Below is a small trained network, with its code and all its weights. Each question gives an input and a class and asks what happens when units are switched off, that is, made to give their printed mean instead of their output.

import numpy as np


def w(rows, s, z=0):
    codes = np.array(rows[::2]) - 128.0
    scale = np.full(codes.shape[1], s)
    scale[-1] = z or s
    return codes * scale


def norm(h):
    return h / np.sqrt((h * h).mean(-1, keepdims=True) + 1e-5)


def f(y):
    return np.maximum(y, 0)


def log_softmax(a):
    a = a - a.max(-1, keepdims=True)
    return a - np.log(np.exp(a).sum(-1, keepdims=True))


def net(x, mask):
    res = np.array(x, float).reshape(1, 6) / 4 @ E
    u = 0
    for l in range(2):
        y = f(norm(res) @ A[l][:, :-1].T + A[l][:, -1])
        res = res + np.where(mask[u : u + 12], y, B[l][:, -1]) @ B[l][:, :-1]
        u += 12
    return log_softmax(norm(res)[-1] @ U[:, :-1].T + U[:, -1])


A, B = {}, {}
E = w([
[128,131,126,130,126,129,129,129,129],'x0',
[196,164,199,149,196,153,187,165,192],'x1',
[105,193,120,79,122,181,162,101,114],'x2',
[91,171,138,112,175,75,121,162,87],'x3',
[87,73,104,77,154,148,155,148,175],'x4',
[79,189,143,124,84,75,92,115,255],'x5',
],0.0068)
A[0] = w([
[87,161,145,131,104,40,162,105,206,89],'L0N1',
[68,175,168,164,56,104,78,89,228,102],'L0N2',
[175,86,65,187,58,219,128,67,151,36],'L0N3',
[223,108,102,182,50,154,148,54,211,3],'L0N4',
[86,229,119,46,102,214,203,40,102,23],'L0N5',
[159,35,119,215,131,66,135,139,94,129],'L0N6',
[129,87,84,135,110,82,62,115,123,86],'L0N7',
[182,224,198,242,69,155,33,84,65,66],'L0N8',
[61,200,137,110,212,61,77,161,120,45],'L0N9',
[131,41,142,165,141,76,36,169,191,46],'L0N10',
[110,93,3,139,91,36,118,85,76,86],'L0N11',
[198,110,211,173,181,91,162,204,172,206],'L0N12',
],0.0063,0.0026)
B[0] = w([
[134,130,143,130,110,178,134,160,81,219],'L0N1',
[159,115,161,118,123,160,132,133,78,253],'L0N2',
[147,128,125,92,174,113,71,112,112,187],'L0N3',
[143,145,116,122,175,121,80,74,119,187],'L0N4',
[98,154,76,254,135,165,110,169,134,219],'L0N5',
[86,167,135,188,127,169,122,151,116,206],'L0N6',
[126,177,100,127,119,158,175,92,153,184],'L0N7',
[47,57,108,84,160,129,178,178,188,225],'L0N8',
[151,95,149,136,171,111,80,67,123,204],'L0N9',
[75,158,90,188,138,167,118,168,127,198],'L0N10',
[172,186,123,108,125,118,193,109,134,223],'L0N11',
[122,183,71,107,90,127,166,91,106,252],'L0N12',
],0.0099,0.0057)
A[1] = w([
[114,144,97,114,52,107,49,125,163,13],'L1N1',
[48,89,109,36,164,138,145,121,190,95],'L1N2',
[83,169,113,127,171,95,164,176,107,227],'L1N3',
[105,216,171,118,64,92,54,172,228,145],'L1N4',
[101,95,145,148,205,172,154,123,189,57],'L1N5',
[67,76,50,103,49,108,97,108,91,141],'L1N6',
[103,91,108,92,135,228,187,152,93,251],'L1N7',
[129,81,77,117,95,230,126,102,208,41],'L1N8',
[122,142,147,89,255,103,92,52,38,114],'L1N9',
[114,133,191,105,80,152,55,84,216,155],'L1N10',
[181,186,121,151,50,138,157,109,87,246],'L1N11',
[216,143,150,128,182,136,191,186,212,136],'L1N12',
],0.0074,0.0016)
B[1] = w([
[195,107,170,149,221,165,196,184,116,141],'L1N1',
[136,110,161,137,55,122,91,140,142,160],'L1N2',
[154,101,126,97,101,122,30,106,182,226],'L1N3',
[117,38,117,132,174,148,191,144,2,161],'L1N4',
[142,160,119,119,95,55,97,147,129,169],'L1N5',
[190,217,153,134,190,8,202,159,181,170],'L1N6',
[73,99,208,115,83,123,111,135,141,255],'L1N7',
[119,122,129,138,137,74,80,119,130,188],'L1N8',
[170,77,138,160,127,162,108,97,163,204],'L1N9',
[144,61,142,130,156,129,104,121,64,151],'L1N10',
[108,124,143,63,123,159,167,106,169,211],'L1N11',
[133,158,91,139,124,40,146,113,107,165],'L1N12',
],0.0083,0.0084)
U = w([
[166,194,119,97,128,90,211,104,138,132],'0',
[121,69,176,101,135,180,170,148,48,124],'1',
[84,176,99,201,155,154,133,168,114,126],'2',
[180,115,135,124,190,111,60,77,131,119],'3',
[116,132,152,124,108,144,121,99,152,173],'4',
[116,106,161,116,93,73,112,166,151,121],'5',
[149,117,113,110,109,161,127,144,144,79],'6',
[249,107,41,99,86,144,138,232,108,2],'7',
],0.018,0.022)

Each question gives the input, the list of numbers given to net, and the class t.
The units are the neurons (one row each of A and B). Each row of codes is followed by its name. A weight is (code - 128) times the scale printed after its matrix; where a second scale follows, it is the last column's (A, B and U).
mask holds one flag per neuron, layer by layer. A switched-off neuron (its flag False) gives its mean, the last column of its row in B, instead of its output. The means were averaged over made-up inputs and are rounded, as every weight is.
A unit's drop is (log p(t) with every unit on - log p(t) with that unit switched off) / (log p(t) with every unit on - log p(t) with every unit switched off).
The circuit of an input: a set's keep is (log p(t) with only the set's units on - log p(t) with every unit switched off) / (log p(t) with every unit on - log p(t) with every unit switched off). Starting from the 12 units with the biggest drops (on a tie, the unit counted first), units are removed one at a time, each time the one whose removal leaves the highest keep (on an exact tie, the one counted first), for as long as the keep stays at least 0.8.
units of the circuit, in order: the units of the circuit, biggest drop first
unit that matters most: the unit with the biggest drop
top k neurons: the k neurons with the biggest drops, biggest first
top k neurons in layer l: the k neurons of layer l with the biggest drops, biggest first
input [-5,-4,3,2,-8,-3], class 5: unit that matters most -> L0N8
input [-1,-7,8,-2,5,-2], class 2: top 2 neurons -> (L0N5, L0N12)
input [-4,-4,-5,-5,-3,4], class 2: top 4 neurons -> (L0N10, L1N3, L0N6, L0N4)
input [6,-7,6,6,-4,-6], class 0: top 3 neurons -> (L1N6, L0N2, L0N11)
input [-6,6,-1,-8,0,-5], class 3: top 2 neurons in layer 0 -> (L0N4, L0N3)
input [-5,-5,4,0,-1,5], class 0: top 2 neurons in layer 0 -> (L0N6, L0N10)
input [6,-6,-5,8,6,-4], class 3: top 2 neurons in layer 1 -> (L1N3, L1N9)
input [-7,-7,3,-8,4,3], class 3: top 4 neurons -> (L0N3, L0N12, L0N4, L1N8)
input [7,8,-7,6,4,-3], class 0: top 2 neurons -> (L0N12, L0N5)
input [-1,-3,1,5,5,5], class 1: top 2 neurons -> (L0N12, L0N8)
input [0,-6,0,7,2,3], class 3: top 2 neurons in layer 0 -> (L0N9, L0N12)
input [4,4,3,-8,-7,8], class 1: units of the circuit, in order -> (L1N4, L1N10)
input [-7,-4,2,-4,-6,-6], class 4: units of the circuit, in order -> (L0N2, L1N4)
input [4,-6,2,-1,7,-2], class 5: top 3 neurons -> (L0N12, L1N7, L1N2)
input [2,-8,-4,2,8,-2], class 0: units of the circuit, in order -> (L1N6)
input [4,7,0,-5,6,-5], class 0: top 3 neurons -> (L0N8, L1N12, L0N12)
input [6,-4,6,1,-8,6], class 5: units of the circuit, in order -> (L0N8, L0N12)
input [-4,-7,-8,0,-4,3], class 2: top 3 neurons -> (L0N10, L0N6, L0N12)
input [-8,-7,-1,-6,7,8], class 1: units of the circuit, in order -> (L1N1, L1N4)
input [4,0,-5,4,2,7], class 1: unit that matters most -> L0N5
input [3,4,0,-5,-3,-3], class 3: top 3 neurons -> (L0N4, L0N3, L0N1)
input [-5,8,-2,8,-2,7], class 0: top 2 neurons in layer 0 -> (L0N12, L0N3)
input [5,6,-1,-8,5,8], class 1: top 4 neurons in layer 1 -> (L1N4, L1N10, L1N3, L1N6)
input [2,-3,6,-6,4,5], class 2: top 4 neurons -> (L0N5, L1N3, L0N9, L1N9)
input [-8,3,-8,5,-1,-2], class 2: top 2 neurons in layer 0 -> (L0N6, L0N10)
input [-1,1,-4,8,1,6], class 3: top 2 neurons -> (L0N9, L1N7)
input [-5,1,-6,-5,-5,4], class 2: units of the circuit, in order -> (L0N10)
input [-4,0,6,-3,8,-7], class 5: top 2 neurons -> (L0N2, L1N7)
input [-1,-6,-5,0,-5,5], class 0: top 2 neurons in layer 1 -> (L1N6, L1N9)
input [5,5,1,3,3,-5], class 0: top 2 neurons -> (L0N12, L0N8)
